Below is a small trained network, with its code and all its weights. Each question gives an input and a class and asks what happens when units are switched off, that is, made to give their printed mean instead of their output.

import numpy as np


def w(rows, s, z=0):
    codes = np.array(rows[::2]) - 128.0
    scale = np.full(codes.shape[1], s)
    scale[-1] = z or s
    return codes * scale


def f(y):
    return y / 2 * (1 + np.tanh(0.7978845608 * (y + 0.044715 * y**3)))


def log_softmax(a):
    a = a - a.max(-1, keepdims=True)
    return a - np.log(np.exp(a).sum(-1, keepdims=True))


def net(x, mask):
    res = np.array(x, float).reshape(1, 5) / 4 @ E
    y = f(res @ A[0][:, :-1].T + A[0][:, -1])
    res = res + np.where(mask, y, B[0][:, -1]) @ B[0][:, :-1]
    return log_softmax(res[-1] @ U[:, :-1].T + U[:, -1])


A, B = {}, {}
E = w([
[99,131,127,135,118,126,86,127,125,142,176,188],'x0',
[207,109,177,66,155,131,213,68,83,165,102,116],'x1',
[199,75,115,144,230,189,213,176,116,112,166,177],'x2',
[110,14,84,220,30,254,210,199,177,164,127,85],'x3',
[146,153,160,64,95,97,40,102,94,86,250,206],'x4',
],0.007)
A[0] = w([
[97,226,150,77,119,48,66,95,123,126,103,115,252],'n0',
[122,191,145,96,142,66,81,115,116,118,162,152,126],'n1',
[118,102,102,172,109,166,142,155,146,148,133,118,142],'n2',
[84,124,116,158,81,142,99,137,146,130,194,134,124],'n3',
[140,182,135,63,172,102,69,114,99,113,170,177,164],'n4',
[146,101,105,176,166,166,182,183,134,136,66,107,106],'n5',
[82,178,126,121,87,85,91,94,160,138,64,99,132],'n6',
[142,184,133,87,164,86,91,119,102,118,173,162,168],'n7',
[94,95,106,149,71,168,102,137,149,124,204,159,174],'n8',
[169,54,130,124,148,161,254,129,117,127,98,131,170],'n9',
[177,117,184,27,147,133,175,70,80,135,144,139,145],'n10',
[109,61,95,211,119,193,170,170,148,105,134,135,194],'n11',
],0.009,0.0048)
B[0] = w([
[84,254,129,175,107,64,61,103,60,29,82,135,253],'n0',
[67,155,115,176,193,84,110,75,169,59,139,141,203],'n1',
[77,115,97,169,156,161,93,171,148,142,139,119,177],'n2',
[94,139,143,119,89,106,40,137,110,110,160,160,162],'n3',
[96,100,205,138,197,55,133,70,170,42,244,215,217],'n4',
[109,144,94,176,191,135,183,76,189,167,117,104,194],'n5',
[118,222,94,151,86,128,77,141,83,128,66,76,193],'n6',
[77,126,184,108,205,66,137,73,153,59,191,207,205],'n7',
[132,60,124,106,53,151,84,208,118,122,195,154,179],'n8',
[165,150,153,91,186,211,220,63,98,208,106,69,207],'n9',
[205,176,172,50,82,128,156,108,74,123,134,131,185],'n10',
[75,57,52,193,130,225,129,138,216,200,154,124,222],'n11',
],0.0069,0.014)
U = w([
[116,16,98,159,41,164,77,254,163,147,193,141,188],'0',
[248,127,194,3,120,154,181,92,67,148,134,108,217],'1',
[116,196,111,149,41,91,61,141,87,98,14,64,146],'2',
[123,100,88,178,224,164,187,105,178,171,97,89,2],'3',
[112,148,184,117,174,41,98,89,125,49,185,198,99],'4',
],0.0076,0.00052)

Each question gives the input, the list of numbers given to net, and the class t.
The units are the neurons (one row each of A and B). Each row of codes is followed by its name. A weight is (code - 128) times the scale printed after its matrix; where a second scale follows, it is the last column's (A, B and U).
mask holds one flag per neuron, in row order. A switched-off neuron (its flag False) gives its mean, the last column of its row in B, instead of its output. The means were averaged over made-up inputs and are rounded, as every weight is.
A unit's drop is (log p(t) with every unit on - log p(t) with that unit switched off) / (log p(t) with every unit on - log p(t) with every unit switched off).
The circuit of an input: a set's keep is (log p(t) with only the set's units on - log p(t) with every unit switched off) / (log p(t) with every unit on - log p(t) with every unit switched off). Starting from all 12 units, units are removed one at a time, each time the one whose removal leaves the highest keep (on an exact tie, the one counted first), for as long as the keep stays at least 0.8.
circuit, biggest first: the units of the circuit, biggest drop first
most important unit: the unit with the biggest drop
k most important neurons: the k neurons with the biggest drops, biggest first
drop when u is switched off: that unit's drop, to one decimal
input [-6,-5,-7,0,5], class 2: circuit, biggest first => [n6]
input [-5,-1,8,5,4], class 3: 2 most important neurons => [n9; n5]
input [1,-3,-7,4,6], class 2: 2 most important neurons => [n11; n4]
input [-8,-4,4,-2,1], class 3: 2 most important neurons => [n0; n4]
input [-7,8,1,-2,5], class 1: 2 most important neurons => [n10; n9]
input [6,-5,-5,1,-5], class 2: 2 most important neurons => [n6; n4]
input [4,5,-6,4,4], class 2: 3 most important neurons => [n4; n11; n7]
input [7,-7,7,2,8], class 0: 2 most important neurons => [n8; n0]
input [2,-1,-8,-3,-1], class 2: 2 most important neurons => [n6; n0]
input [-3,-6,7,5,8], class 0: drop when n5 is switched off => 0.0
input [-4,6,-1,2,-2], class 1: drop when n11 is switched off => 0.2
input [8,3,4,2,1], class 0: drop when n8 is switched off => 0.1
input [-6,2,2,-7,-7], class 1: drop when n11 is switched off => 0.1
input [-1,3,2,1,5], class 1: most important unit => n0
